Here is a tiny trained network, its code and every weight. The questions are about switching its units off for an input and a target symbol, where a switched-off unit gives its printed mean instead of its output.

import numpy as np


def w(rows, s, z=0):
    codes = np.array(rows[::2]) - 128.0
    scale = np.full(codes.shape[1], s)
    scale[-1] = z or s
    return codes * scale


def norm(h):
    return h / np.sqrt((h * h).mean(-1, keepdims=True) + 1e-5)


def f(y):
    return np.maximum(y, 0)


def softmax(a):
    e = np.exp(a - a.max(-1, keepdims=True))
    return e / e.sum(-1, keepdims=True)


def log_softmax(a):
    a = a - a.max(-1, keepdims=True)
    return a - np.log(np.exp(a).sum(-1, keepdims=True))


def net(x, mask):
    ids = ['ΘΞΣΩεημτ'.index(c) for c in x.split()]
    T = len(ids)
    res = E[ids] + P[:T]
    u = 0
    for l in range(2):
        q, k, v = (norm(res) @ M[l].T for M in (Q, K, V))
        z = softmax(np.where(np.tri(T) > 0, q @ k.T / 3**0.5, -1e9)) @ v
        res = res + np.where(mask[u], z, O[l][:, -1]) @ O[l][:, :-1]
        u += 1
        y = f(norm(res) @ A[l][:, :-1].T + A[l][:, -1])
        res = res + np.where(mask[u : u + 4], y, B[l][:, -1]) @ B[l][:, :-1]
        u += 4
    return log_softmax(norm(res)[-1] @ U[:, :-1].T + U[:, -1])


Q, K, V, O, A, B = {}, {}, {}, {}, {}, {}
E = w([
[42,163,161,103,105],'Θ',
[131,171,93,248,56],'Ξ',
[46,185,164,121,63],'Σ',
[65,95,151,98,180],'Ω',
[163,111,195,74,2],'ε',
[148,113,194,63,27],'η',
[111,188,127,81,95],'μ',
[115,202,67,172,83],'τ',
],0.0083)
P = w([
[106,56,84,135,58],'0',
[104,107,92,116,64],'1',
[105,161,254,169,176],'2',
[110,120,63,114,73],'3',
[135,189,208,210,202],'4',
[120,137,67,121,84],'5',
[169,194,178,213,244],'6',
[144,143,82,115,102],'7',
[207,192,156,206,255],'8',
[144,142,91,113,96],'9',
],0.006)
Q[0] = w([
[123,112,180,161,182],'L0H1',
[179,108,187,76,169],'L0H1',
[122,168,120,1,15],'L0H1',
],0.0095)
K[0] = w([
[49,15,181,159,90],'L0H1',
[161,1,193,53,91],'L0H1',
[210,172,30,53,210],'L0H1',
],0.0069)
V[0] = w([
[42,189,78,122,149],'L0H1',
[30,252,105,205,111],'L0H1',
[211,246,142,40,123],'L0H1',
],0.0041)
O[0] = w([
[124,101,125,94,192,187],'L0H1',
[137,195,111,114,175,253],'L0H1',
[116,142,2,151,150,120],'L0H1',
],0.0082,0.0042)
A[0] = w([
[117,193,61,213,247,253],'L0N1',
[17,66,133,65,253,82],'L0N2',
[214,67,166,63,67,145],'L0N3',
[72,144,73,108,157,89],'L0N4',
],0.0054,0.0039)
B[0] = w([
[165,127,178,140,86,254],'L0N1',
[238,190,158,81,1,177],'L0N2',
[68,248,143,148,197,160],'L0N3',
[171,66,144,119,245,158],'L0N4',
],0.006,0.0071)
Q[1] = w([
[91,76,254,203,154],'L1H1',
[52,69,114,106,113],'L1H1',
[194,113,136,184,183],'L1H1',
],0.0091)
K[1] = w([
[44,63,92,99,96],'L1H1',
[103,37,191,98,165],'L1H1',
[1,246,38,83,141],'L1H1',
],0.0099)
V[1] = w([
[238,89,181,164,134],'L1H1',
[84,136,99,254,157],'L1H1',
[121,107,193,133,99],'L1H1',
],0.0098)
O[1] = w([
[197,131,189,44,16,68],'L1H1',
[19,55,153,162,116,3],'L1H1',
[208,2,175,153,218,198],'L1H1',
],0.0059,0.0033)
A[1] = w([
[130,73,210,173,145,1],'L1N1',
[118,151,13,39,109,161],'L1N2',
[178,182,193,99,106,162],'L1N3',
[140,98,1,234,74,93],'L1N4',
],0.0085,0.0037)
B[1] = w([
[146,79,2,186,124,140],'L1N1',
[150,70,64,141,171,171],'L1N2',
[93,147,121,159,113,255],'L1N3',
[49,124,209,47,107,150],'L1N4',
],0.0099,0.0091)
U = w([
[224,217,179,53,83,159],'Θ',
[81,106,154,183,75,88],'Ξ',
[61,102,168,114,254,119],'Σ',
[176,107,197,112,178,213],'Ω',
[135,125,104,204,84,48],'ε',
[171,100,24,172,165,251],'η',
[21,214,38,39,126,95],'μ',
[7,171,193,73,31,95],'τ',
],0.0086,0.0028)

Each question gives the input, a string of symbols that net reads in full, and the target symbol t.
The units are the heads (3 rows each of Q, K, V and O) and the neurons (one row each of A and B). Each row of codes is followed by its name. A weight is (code - 128) times the scale printed after its matrix; where a second scale follows, it is the last column's (O, A, B and U).
mask holds one flag per unit, layer by layer, with each layer's heads first. A switched-off unit (its flag False) gives its mean, the last column of its rows in O or B, instead of its output. The means were averaged over made-up inputs and are rounded, as every weight is.
A unit's drop is (log p(t) with every unit on - log p(t) with that unit switched off) / (log p(t) with every unit on - log p(t) with every unit switched off).
The circuit of an input: a set's keep is (log p(t) with only the set's units on - log p(t) with every unit switched off) / (log p(t) with every unit on - log p(t) with every unit switched off). Starting from all 10 units, units are removed one at a time, each time the one whose removal leaves the highest keep (on an exact tie, the one counted first), for as long as the keep stays at least 0.8.
circuit, biggest first: the units of the circuit, biggest drop first
unit that matters most: the unit with the biggest drop
top k neurons: the k neurons with the biggest drops, biggest first
top k neurons in layer l: the k neurons of layer l with the biggest drops, biggest first
input Σ η Ω Θ τ μ Σ Θ ε Σ, target η: circuit, biggest first	L0H1, L1N2
input Σ Σ η, target Σ: circuit, biggest first	L1H1, L0N2
input η η Ω, target η: top 2 neurons in layer 0	L0N3, L0N1
input Σ Θ η, target Σ: circuit, biggest first	L1H1, L0N1
input Θ τ Θ Ω η μ η η ε, target μ: circuit, biggest first	L1H1, L0N2, L0H1
input Σ Ω Σ, target Σ: circuit, biggest first	L1H1
input Θ Ξ Ω Σ, target Θ: top 2 neurons	L0N2, L0N3
input Σ η Ω Θ Ξ η, target τ: circuit, biggest first	L1H1, L0N3
input ε η μ η Ω, target η: top 2 neurons	L0N3, L1N1
input ε Ξ Ξ η, target τ: circuit, biggest first	L1H1, L0N3, L0N2
input Θ Ω Θ Σ, target Θ: top 2 neurons	L0N2, L1N1
input η η Θ μ Θ Θ Θ ε τ ε, target μ: circuit, biggest first	L0H1, L0N3, L0N2
input Ω Ω Θ, target Ω: circuit, biggest first	L0H1, L1H1
input μ ε Ξ η Θ ε, target τ: circuit, biggest first	L1H1, L0N3, L0N2, L0N1
input Σ η Ω Θ Ξ Θ Θ Ω ε Θ, target Θ: top 2 neurons in layer 0	L0N2, L0N4
input ε η τ Θ Σ Θ Θ Ω τ μ, target η: top 2 neurons	L1N2, L0N2
input Θ Θ μ Θ Θ ε, target η: circuit, biggest first	L0H1, L1N2, L0N1
input ε μ μ Ω Θ η μ Θ Θ ε, target η: top 3 neurons	L1N2, L0N2, L1N4
input Ω Θ ε μ, target η: unit that matters most	L0H1
input Σ Ξ Σ, target Σ: circuit, biggest first	L1H1, L0N2
input Ξ Ω Ω Θ Ξ Σ Σ ε, target τ: top 2 neurons	L0N3, L0N1
input Ω Ξ Θ μ Σ η η η Θ τ, target μ: circuit, biggest first	L1N4, L0N2, L1N2
input τ ε η τ η η, target μ: unit that matters most	L0N3
input Σ Ω η Σ η τ Σ τ, target μ: top 3 neurons	L1N4, L0N2, L1N2
input ε Σ ε Θ τ ε μ Θ, target η: top 3 neurons	L1N2, L0N4, L1N4
